Below are the code and all the weights of a small trained network. Each question names an input and a target symbol and asks about switching units off, where a switched-off unit gives its printed mean instead of its output.

import numpy as np


def w(rows, s, z=0):
    codes = np.array(rows[::2]) - 128.0
    scale = np.full(codes.shape[1], s)
    scale[-1] = z or s
    return codes * scale


def norm(h):
    return h / np.sqrt((h * h).mean(-1, keepdims=True) + 1e-5)


def f(y):
    return np.maximum(y, 0)


def softmax(a):
    e = np.exp(a - a.max(-1, keepdims=True))
    return e / e.sum(-1, keepdims=True)


def log_softmax(a):
    a = a - a.max(-1, keepdims=True)
    return a - np.log(np.exp(a).sum(-1, keepdims=True))


def net(x, mask):
    ids = ['ΛΣαβγεζηθφ'.index(c) for c in x.split()]
    T = len(ids)
    res = E[ids] + P[:T]
    u = 0
    for l in range(2):
        r = norm(res)
        for j in range(3):
            rows = slice(2 * j, 2 * j + 2)
            q, k, v = (r @ M[l][rows].T for M in (Q, K, V))
            z = softmax(np.where(np.tri(T) > 0, q @ k.T / 2**0.5, -1e9)) @ v
            o = O[l][rows]
            res = res + np.where(mask[u + j], z, o[:, -1]) @ o[:, :-1]
        u += 3
        y = f(norm(res) @ A[l][:, :-1].T + A[l][:, -1])
        res = res + np.where(mask[u : u + 8], y, B[l][:, -1]) @ B[l][:, :-1]
        u += 8
    return log_softmax(norm(res)[-1] @ U[:, :-1].T + U[:, -1])


Q, K, V, O, A, B = {}, {}, {}, {}, {}, {}
E = w([
[178,62,206,135,86,119,171,139],'Λ',
[38,218,140,31,122,64,182,128],'Σ',
[92,200,167,92,68,202,102,141],'α',
[103,90,53,32,38,121,108,99],'β',
[65,10,119,73,166,75,196,74],'γ',
[88,139,98,178,109,93,160,136],'ε',
[92,195,122,54,253,145,60,97],'ζ',
[74,99,241,117,159,162,188,116],'η',
[197,159,90,81,195,97,198,194],'θ',
[130,92,181,115,114,33,39,174],'φ',
],0.019)
P = w([
[101,78,83,185,170,255,52,218],'0',
[81,124,166,64,132,103,157,181],'1',
[100,130,174,73,130,98,165,159],'2',
[111,130,165,77,119,95,162,145],'3',
[114,132,166,83,125,86,157,126],'4',
[115,130,173,88,133,86,162,115],'5',
[132,136,164,93,127,84,168,113],'6',
[126,149,166,95,122,81,173,104],'7',
[140,151,158,93,126,78,170,104],'8',
[135,149,163,98,125,78,166,93],'9',
[139,147,150,97,117,71,163,87],'10',
[137,159,159,96,121,75,168,83],'11',
],0.011)
Q[0] = w([
[122,108,78,240,92,166,134,15],'0.h0',
[128,88,84,240,154,197,72,214],'0.h0',
[175,98,96,119,143,145,205,203],'0.h1',
[31,147,149,29,124,129,243,139],'0.h1',
[24,181,61,64,166,248,104,144],'0.h2',
[206,2,164,176,253,157,120,108],'0.h2',
],0.007)
K[0] = w([
[74,150,130,107,112,77,123,111],'0.h0',
[172,157,170,55,124,83,132,57],'0.h0',
[145,178,153,122,138,159,147,8],'0.h1',
[160,172,84,105,116,114,194,36],'0.h1',
[130,132,195,124,141,147,61,81],'0.h2',
[163,127,97,155,181,149,105,151],'0.h2',
],0.011)
V[0] = w([
[154,94,124,241,119,113,110,125],'0.h0',
[206,74,216,61,147,157,84,111],'0.h0',
[38,126,74,124,121,151,129,137],'0.h1',
[92,154,51,120,163,255,219,96],'0.h1',
[160,94,181,133,71,114,85,97],'0.h2',
[69,85,179,181,95,96,97,114],'0.h2',
],0.0063)
O[0] = w([
[67,150,89,231,175,123,99,225,131],'0.h0',
[138,50,220,9,106,149,125,152,99],'0.h0',
[49,136,133,112,147,158,104,130,135],'0.h1',
[37,3,122,118,116,185,139,244,97],'0.h1',
[83,80,145,73,122,188,78,194,2],'0.h2',
[40,164,129,124,190,143,79,202,35],'0.h2',
],0.0059,0.0034)
A[0] = w([
[141,84,185,164,64,96,180,85,35],'0.n0',
[96,156,152,132,83,135,73,87,119],'0.n1',
[123,198,100,74,102,125,130,170,13],'0.n2',
[169,85,157,181,49,141,146,157,30],'0.n3',
[97,112,153,101,119,100,160,130,26],'0.n4',
[45,83,134,98,139,170,148,114,2],'0.n5',
[123,35,116,157,45,48,145,149,33],'0.n6',
[224,49,195,254,44,167,114,131,24],'0.n7',
],0.0095,0.0042)
B[0] = w([
[27,161,164,111,152,133,92,221,255],'0.n0',
[146,150,111,75,71,99,238,215,207],'0.n1',
[41,118,122,104,174,90,198,153,220],'0.n2',
[49,168,86,46,162,76,134,90,155],'0.n3',
[59,127,150,119,177,107,137,172,189],'0.n4',
[216,158,144,181,113,69,137,52,181],'0.n5',
[2,124,103,123,192,135,78,237,241],'0.n6',
[20,242,49,14,194,86,169,152,179],'0.n7',
],0.006,0.003)
Q[1] = w([
[107,57,130,175,113,186,72,90],'1.h0',
[204,77,111,163,106,161,97,109],'1.h0',
[161,71,120,168,106,252,78,152],'1.h1',
[126,91,84,147,151,130,152,136],'1.h1',
[217,57,108,196,84,253,60,69],'1.h2',
[134,79,124,158,121,138,127,159],'1.h2',
],0.012)
K[1] = w([
[92,183,171,130,123,20,193,78],'1.h0',
[119,114,161,73,113,39,176,9],'1.h0',
[127,154,187,73,98,9,146,88],'1.h1',
[175,105,96,127,118,93,155,144],'1.h1',
[131,136,194,79,100,23,196,80],'1.h2',
[149,158,145,118,120,103,110,100],'1.h2',
],0.011)
V[1] = w([
[240,127,65,131,125,206,43,78],'1.h0',
[170,18,181,231,43,104,72,134],'1.h0',
[85,26,110,137,201,97,79,46],'1.h1',
[164,169,254,181,213,200,168,101],'1.h1',
[212,59,115,133,177,26,183,144],'1.h2',
[138,50,112,165,103,222,192,113],'1.h2',
],0.0069)
O[1] = w([
[253,135,66,131,144,200,32,120,125],'1.h0',
[154,49,193,204,34,91,76,124,131],'1.h0',
[67,65,112,141,200,121,69,44,65],'1.h1',
[176,159,230,190,189,175,125,107,90],'1.h1',
[214,82,110,138,191,65,181,151,81],'1.h2',
[130,62,98,143,97,243,222,130,251],'1.h2',
],0.007,0.003)
A[1] = w([
[153,115,138,163,112,150,46,158,3],'1.n0',
[107,119,110,177,121,118,139,143,140],'1.n1',
[53,110,131,110,157,165,115,170,75],'1.n2',
[133,166,86,217,115,117,135,90,18],'1.n3',
[186,178,116,163,79,87,163,7,63],'1.n4',
[155,133,137,146,85,179,104,132,45],'1.n5',
[68,153,143,78,170,112,141,187,121],'1.n6',
[173,76,91,187,140,196,102,131,131],'1.n7',
],0.012,0.0055)
B[1] = w([
[57,55,184,28,134,128,241,173,131],'1.n0',
[147,191,88,189,181,160,80,143,152],'1.n1',
[187,146,106,175,63,132,140,32,172],'1.n2',
[196,164,128,120,100,91,170,55,139],'1.n3',
[239,48,104,236,114,190,66,141,147],'1.n4',
[144,159,151,55,126,78,199,141,131],'1.n5',
[166,58,114,180,133,202,54,193,254],'1.n6',
[41,73,207,40,163,122,116,254,136],'1.n7',
],0.0071,0.0099)
U = w([
[37,70,127,103,167,201,80,223,164],'Λ',
[127,250,151,81,103,24,221,2,254],'Σ',
[155,206,161,111,27,218,128,141,74],'α',
[122,63,42,77,33,131,104,66,94],'β',
[75,22,118,140,155,87,158,48,74],'γ',
[93,170,66,244,118,136,118,133,102],'ε',
[142,153,119,85,201,201,49,50,92],'ζ',
[122,83,240,183,127,173,167,75,100],'η',
[218,97,97,114,157,142,187,168,118],'θ',
[163,112,180,133,91,57,32,145,119],'φ',
],0.0067,0.0073)

Each question gives the input, a string of symbols that net reads in full, and the target symbol t.
The units are the heads (2 rows each of Q, K, V and O) and the neurons (one row each of A and B). Each row of codes is followed by its name. A weight is (code - 128) times the scale printed after its matrix; where a second scale follows, it is the last column's (O, A, B and U).
mask holds one flag per unit, layer by layer, with each layer's heads first. A switched-off unit (its flag False) gives its mean, the last column of its rows in O or B, instead of its output. The means were averaged over made-up inputs and are rounded, as every weight is.
A unit's drop is (log p(t) with every unit on - log p(t) with that unit switched off) / (log p(t) with every unit on - log p(t) with every unit switched off).
The circuit of an input: a set's keep is (log p(t) with only the set's units on - log p(t) with every unit switched off) / (log p(t) with every unit on - log p(t) with every unit switched off). Starting from the 12 units with the biggest drops (on a tie, the unit counted first), units are removed one at a time, each time the one whose removal leaves the highest keep (on an exact tie, the one counted first), for as long as the keep stays at least 0.8.
circuit, biggest first: the units of the circuit, biggest drop first
most important unit: the unit with the biggest drop
k most important neurons: the k neurons with the biggest drops, biggest first
top k neurons in layer l: the k neurons of layer l with the biggest drops, biggest first
heads that matter: for each layer, one digit per head in row order, 1 if its drop is at least 0.15 and else 0, layers parted by /
drop when u is switched off: that unit's drop, to one decimal
input ε η α θ ε η β φ, target ε: most important unit : 0.h0
input θ ζ α φ Λ φ β θ ε, target Λ: heads that matter : 000 / 000
input Σ φ Λ θ Σ φ, target Σ: heads that matter : 010 / 100
input Λ φ θ θ φ α θ ε, target Λ: 2 most important neurons : 1.n6, 0.n7
input φ ε φ φ θ, target φ: heads that matter : 011 / 101
input β ζ β θ ζ, target β: heads that matter : 000 / 010
input Λ β ε α α Λ θ α ζ, target Λ: heads that matter : 101 / 100
input α β η ε θ θ η α Λ φ β θ, target α: heads that matter : 000 / 001
input Λ γ α β η θ, target Λ: heads that matter : 100 / 000
input Λ ζ θ φ γ η θ η γ, target Λ: circuit, biggest first : 0.n6, 0.h0
input Λ β θ ε φ θ ζ φ η, target Λ: 2 most important neurons : 1.n6, 0.n7
input Σ θ θ θ ε Λ, target Σ: 2 most important neurons : 0.n7, 0.n3
input Λ θ θ, target Λ: circuit, biggest first : 1.n6, 0.h0
input Λ ε θ Σ Λ θ θ α, target Λ: 3 most important neurons : 1.n6, 0.n7, 0.n2
input η θ θ η θ φ ζ θ θ γ ε γ, target η: most important unit : 1.h1
input α θ ε φ θ γ, target Λ: circuit, biggest first : 0.n6, 0.n0
input φ θ ζ γ θ η φ θ θ θ Λ φ, target Σ: heads that matter : 010 / 001
input β θ γ, target β: 2 most important neurons : 1.n2, 0.n5
input η α ε, target η: 2 most important neurons : 0.n5, 1.n2
input Σ α θ θ η θ, target Σ: most important unit : 1.h0
input β θ θ θ θ Λ β ζ Λ, target β: top 2 neurons in layer 1 : 1.n2, 1.n6
input Σ θ θ θ, target Σ: drop when 0.h2 is switched off : 0.4
input θ β β α ε α ε θ φ, target θ: drop when 1.h2 is switched off : 0.7
input ζ α Λ θ ζ φ ε φ α ζ θ, target ζ: drop when 0.n1 is switched off : 0.1
